Here is a tiny trained network, its code and every weight. The questions are about switching its units off for an input and a class, where a switched-off unit gives its printed mean instead of its output.

import numpy as np


def w(rows, s, z=0):
    codes = np.array(rows[::2]) - 128.0
    scale = np.full(codes.shape[1], s)
    scale[-1] = z or s
    return codes * scale


def f(y):
    return np.maximum(y, 0)


def log_softmax(a):
    a = a - a.max(-1, keepdims=True)
    return a - np.log(np.exp(a).sum(-1, keepdims=True))


def net(x, mask):
    res = np.array(x, float).reshape(1, 8) / 4 @ E
    y = f(res @ A[0][:, :-1].T + A[0][:, -1])
    res = res + np.where(mask, y, B[0][:, -1]) @ B[0][:, :-1]
    return log_softmax(res[-1] @ U[:, :-1].T + U[:, -1])


A, B = {}, {}
E = w([
[127,128,127,128,132,126,128,128,128,127],'x0',
[127,129,128,129,128,128,128,128,128,128],'x1',
[128,129,128,128,130,127,128,128,129,128],'x2',
[218,248,71,112,185,246,47,31,186,213],'x3',
[128,128,128,128,130,127,128,128,129,127],'x4',
[128,127,127,127,130,128,128,128,127,128],'x5',
[127,126,129,128,124,129,128,128,126,129],'x6',
[208,51,149,1,120,98,226,35,247,70],'x7',
],0.0042)
A[0] = w([
[131,111,118,113,129,126,133,119,143,127,145],'neuron 0',
[129,119,118,140,129,132,127,139,126,143,245],'neuron 1',
[122,112,133,130,123,123,134,135,120,125,93],'neuron 2',
[169,254,123,115,120,189,94,62,174,148,59],'neuron 3',
[160,72,125,68,126,108,161,87,210,117,164],'neuron 4',
[139,98,137,95,130,126,148,99,168,117,152],'neuron 5',
[93,25,139,135,100,95,166,185,85,109,63],'neuron 6',
[133,115,129,114,130,124,134,118,146,124,143],'neuron 7',
[118,103,135,132,121,118,137,138,117,123,86],'neuron 8',
[104,183,122,181,135,130,96,171,66,132,182],'neuron 9',
[102,60,134,134,113,102,153,162,98,113,72],'neuron 10',
[113,153,126,155,132,131,113,149,95,134,170],'neuron 11',
[139,103,130,103,129,121,143,107,160,124,152],'neuron 12',
[114,155,128,162,127,132,112,150,93,136,172],'neuron 13',
[113,163,130,170,129,131,107,154,84,135,177],'neuron 14',
[142,101,132,99,133,123,146,107,162,121,152],'neuron 15',
],0.012,0.0012)
B[0] = w([
[124,126,128,132,109,142,129,132,115,129,149],'neuron 0',
[128,124,134,124,115,133,129,126,122,128,148],'neuron 1',
[132,136,126,127,148,123,126,123,138,128,144],'neuron 2',
[132,136,117,138,255,26,130,140,195,106,255],'neuron 3',
[103,113,141,139,30,187,124,147,57,138,231],'neuron 4',
[114,121,135,135,76,160,125,137,89,135,184],'neuron 5',
[158,169,103,131,239,85,106,107,197,137,237],'neuron 6',
[122,125,130,132,107,141,128,131,112,132,151],'neuron 7',
[135,139,121,129,156,119,122,123,146,131,154],'neuron 8',
[123,96,146,108,33,178,149,122,89,124,215],'neuron 9',
[147,157,111,130,205,100,113,115,173,134,201],'neuron 10',
[125,113,136,117,80,153,141,126,108,126,174],'neuron 11',
[116,124,133,134,88,153,129,135,98,133,172],'neuron 12',
[124,110,138,117,73,156,142,124,107,126,179],'neuron 13',
[125,105,139,113,64,163,142,123,100,124,190],'neuron 14',
[116,124,135,133,84,156,126,136,94,133,177],'neuron 15',
],0.0099,0.0084)
U = w([
[107,99,160,117,2,217,143,140,32,134,255],'0',
[148,159,98,137,254,40,111,115,227,122,1],'1',
],0.0099,0.00094)

Each question gives the input, the list of numbers given to net, and the class t.
The units are the neurons (one row each of A and B). Each row of codes is followed by its name. A weight is (code - 128) times the scale printed after its matrix; where a second scale follows, it is the last column's (A, B and U).
mask holds one flag per neuron, in row order. A switched-off neuron (its flag False) gives its mean, the last column of its row in B, instead of its output. The means were averaged over made-up inputs and are rounded, as every weight is.
A unit's drop is (log p(t) with every unit on - log p(t) with that unit switched off) / (log p(t) with every unit on - log p(t) with every unit switched off).
unit that matters most: the unit with the biggest drop
k most important neurons: the k neurons with the biggest drops, biggest first
drop of u: that unit's drop, to one decimal
input [-2,-3,3,-6,3,-5,7,-4], class 1: unit that matters most : neuron 6
input [3,2,5,8,-1,2,-1,8], class 0: 3 most important neurons : neuron 4; neuron 6; neuron 5
input [4,4,-2,-7,6,-2,7,-5], class 1: 3 most important neurons : neuron 6; neuron 10; neuron 4
input [-7,0,-8,3,-4,7,-1,4], class 0: 2 most important neurons : neuron 6; neuron 4
input [-1,5,8,5,-1,4,-6,6], class 0: 2 most important neurons : neuron 4; neuron 6
input [-1,-8,-8,-7,7,6,7,6], class 1: 4 most important neurons : neuron 6; neuron 10; neuron 9; neuron 14
input [-7,-3,6,-8,7,8,-7,-6], class 1: 3 most important neurons : neuron 6; neuron 10; neuron 4
input [-4,-7,-5,-8,-8,3,8,-3], class 1: drop of neuron 6 : 0.1
input [-2,0,-1,-7,5,-2,-3,4], class 1: drop of neuron 6 : 2.0
input [0,-2,-8,-8,-1,-2,6,5], class 1: drop of neuron 6 : 3.1
input [0,5,-5,5,3,1,-4,7], class 0: drop of neuron 4 : 1.0
